Below are the code and all the weights of a small trained network. Each question names an input and a class and asks about switching units off, where a switched-off unit gives its printed mean instead of its output.

import numpy as np


def w(rows, s, z=0):
    codes = np.array(rows[::2]) - 128.0
    scale = np.full(codes.shape[1], s)
    scale[-1] = z or s
    return codes * scale


def norm(h):
    return h / np.sqrt((h * h).mean(-1, keepdims=True) + 1e-5)


def f(y):
    return np.maximum(y, 0)


def log_softmax(a):
    a = a - a.max(-1, keepdims=True)
    return a - np.log(np.exp(a).sum(-1, keepdims=True))


def net(x, mask):
    res = np.array(x, float).reshape(1, 8) / 4 @ E
    u = 0
    for l in range(2):
        y = f(norm(res) @ A[l][:, :-1].T + A[l][:, -1])
        res = res + np.where(mask[u : u + 13], y, B[l][:, -1]) @ B[l][:, :-1]
        u += 13
    return log_softmax(norm(res)[-1] @ U[:, :-1].T + U[:, -1])


A, B = {}, {}
E = w([
[83,218,102,255,54,153,159,105],'x0',
[188,173,186,201,146,185,172,213],'x1',
[150,159,94,74,146,154,201,150],'x2',
[138,81,130,154,151,204,61,43],'x3',
[195,87,126,83,34,238,156,25],'x4',
[150,70,22,149,162,132,82,176],'x5',
[54,122,215,57,134,191,158,142],'x6',
[47,186,102,100,184,163,126,146],'x7',
],0.0085)
A[0] = w([
[147,92,115,57,110,111,138,162,44],'L0N0',
[76,120,158,157,105,116,96,114,71],'L0N1',
[124,89,99,119,137,169,84,117,84],'L0N2',
[164,135,179,154,128,104,110,154,79],'L0N3',
[68,134,104,90,132,121,123,140,157],'L0N4',
[141,120,64,158,81,67,109,121,123],'L0N5',
[123,142,92,133,125,182,120,115,127],'L0N6',
[145,118,129,105,98,176,128,6,64],'L0N7',
[121,152,120,178,110,120,101,113,3],'L0N8',
[121,97,156,110,177,174,136,155,57],'L0N9',
[139,122,89,64,142,108,115,146,20],'L0N10',
[136,106,113,146,120,128,88,72,60],'L0N11',
[191,112,105,174,91,113,105,138,56],'L0N12',
],0.016,0.004)
B[0] = w([
[119,136,70,178,195,127,164,166,188],'L0N0',
[142,138,81,112,177,127,160,136,170],'L0N1',
[120,162,90,114,104,168,174,138,183],'L0N2',
[146,156,124,170,94,115,120,147,171],'L0N3',
[132,76,115,96,150,121,89,117,193],'L0N4',
[61,27,149,86,207,5,186,132,196],'L0N5',
[131,155,139,122,115,144,185,200,181],'L0N6',
[107,127,143,93,36,123,39,125,255],'L0N7',
[160,81,73,155,162,133,132,166,156],'L0N8',
[119,110,68,130,107,85,122,97,185],'L0N9',
[168,115,105,155,167,105,162,134,172],'L0N10',
[104,133,188,166,83,72,127,132,181],'L0N11',
[35,116,60,103,161,66,126,89,183],'L0N12',
],0.011,0.009)
A[1] = w([
[120,118,179,92,108,92,109,172,39],'L1N0',
[66,139,153,90,173,113,130,125,187],'L1N1',
[127,162,127,201,104,174,150,133,218],'L1N2',
[168,134,87,109,112,166,141,136,36],'L1N3',
[144,71,158,123,116,147,105,76,2],'L1N4',
[100,166,161,90,177,124,125,143,5],'L1N5',
[105,85,108,142,131,176,99,104,124],'L1N6',
[228,84,124,152,105,153,122,111,104],'L1N7',
[92,131,112,167,182,113,100,104,94],'L1N8',
[155,116,138,196,182,128,34,99,51],'L1N9',
[171,84,140,69,251,106,159,84,93],'L1N10',
[91,149,153,116,201,109,132,96,42],'L1N11',
[109,146,158,150,111,142,200,136,58],'L1N12',
],0.015,0.0035)
B[1] = w([
[136,183,171,90,57,111,165,107,180],'L1N0',
[109,124,105,65,122,54,185,87,237],'L1N1',
[194,154,166,149,141,90,203,99,198],'L1N2',
[166,143,89,176,197,160,59,182,157],'L1N3',
[27,99,171,65,62,94,96,57,160],'L1N4',
[81,45,103,80,123,68,139,74,162],'L1N5',
[208,186,104,58,106,104,154,136,168],'L1N6',
[78,79,85,40,228,132,179,122,151],'L1N7',
[102,98,124,201,170,138,147,124,206],'L1N8',
[163,1,173,202,147,150,85,80,161],'L1N9',
[122,77,114,196,199,64,200,233,254],'L1N10',
[71,37,74,75,205,93,144,151,184],'L1N11',
[189,194,146,131,79,97,105,163,174],'L1N12',
],0.0088,0.0079)
U = w([
[92,85,65,152,225,57,189,158,179],'0',
[142,97,172,238,154,171,59,84,91],'1',
[142,136,51,41,129,248,87,137,83],'2',
[133,76,165,112,169,184,76,141,58],'3',
[91,149,160,139,175,222,63,100,2],'4',
[216,231,180,179,85,157,174,162,144],'5',
[77,112,141,30,12,105,106,43,170],'6',
],0.016,0.0095)

Each question gives the input, the list of numbers given to net, and the class t.
The units are the neurons (one row each of A and B). Each row of codes is followed by its name. A weight is (code - 128) times the scale printed after its matrix; where a second scale follows, it is the last column's (A, B and U).
mask holds one flag per neuron, layer by layer. A switched-off neuron (its flag False) gives its mean, the last column of its row in B, instead of its output. The means were averaged over made-up inputs and are rounded, as every weight is.
A unit's drop is (log p(t) with every unit on - log p(t) with that unit switched off) / (log p(t) with every unit on - log p(t) with every unit switched off).
The circuit of an input: a set's keep is (log p(t) with only the set's units on - log p(t) with every unit switched off) / (log p(t) with every unit on - log p(t) with every unit switched off). Starting from the 12 units with the biggest drops (on a tie, the unit counted first), units are removed one at a time, each time the one whose removal leaves the highest keep (on an exact tie, the one counted first), for as long as the keep stays at least 0.8.
units of the circuit, in order: the units of the circuit, biggest drop first
most important unit: the unit with the biggest drop
top k neurons: the k neurons with the biggest drops, biggest first
top k neurons in layer l: the k neurons of layer l with the biggest drops, biggest first
drop when u is switched off: that unit's drop, to one decimal
input [2,0,-4,8,-5,-1,7,-4], class 1: units of the circuit, in order	(L1N9 L0N5)
input [3,-2,8,5,2,3,-1,1], class 6: units of the circuit, in order	(L0N7)
input [-8,5,-2,0,7,-1,-5,5], class 2: top 2 neurons in layer 0	(L0N7 L0N5)
input [-1,3,5,-2,-2,-7,-2,3], class 5: units of the circuit, in order	(L0N5 L1N12)
input [8,6,-3,7,5,2,-3,-4], class 6: top 3 neurons	(L0N7 L1N10 L0N0)
input [-3,5,-7,5,5,3,-1,8], class 5: top 2 neurons	(L0N2 L0N6)
input [-2,0,6,-3,-4,-8,4,-5], class 6: top 3 neurons in layer 0	(L0N5 L0N10 L0N1)
input [4,-6,5,1,-2,-8,-1,7], class 6: top 2 neurons	(L0N5 L1N10)
input [4,2,0,3,-8,2,7,-7], class 1: top 3 neurons	(L0N5 L0N3 L0N6)
input [6,-6,3,-5,4,7,6,-5], class 6: top 2 neurons	(L0N7 L1N10)
input [8,3,2,0,6,-4,-7,1], class 6: top 2 neurons	(L0N12 L0N7)
input [7,-1,-2,-3,6,8,6,6], class 5: top 2 neurons	(L0N6 L1N2)
input [0,8,-5,2,-7,-7,-3,-6], class 1: top 2 neurons	(L1N9 L0N6)
input [-3,7,-1,-1,-8,-7,3,-5], class 5: most important unit	L0N3
input [6,-5,2,0,6,6,-2,7], class 6: top 2 neurons in layer 0	(L0N7 L0N5)
input [6,-3,4,-3,5,-7,-5,3], class 6: drop when L0N7 is switched off	1.3
input [0,-5,-1,8,4,7,2,-1], class 6: drop when L1N5 is switched off	0.0
input [3,4,5,6,3,8,3,-5], class 2: drop when L0N7 is switched off	0.2
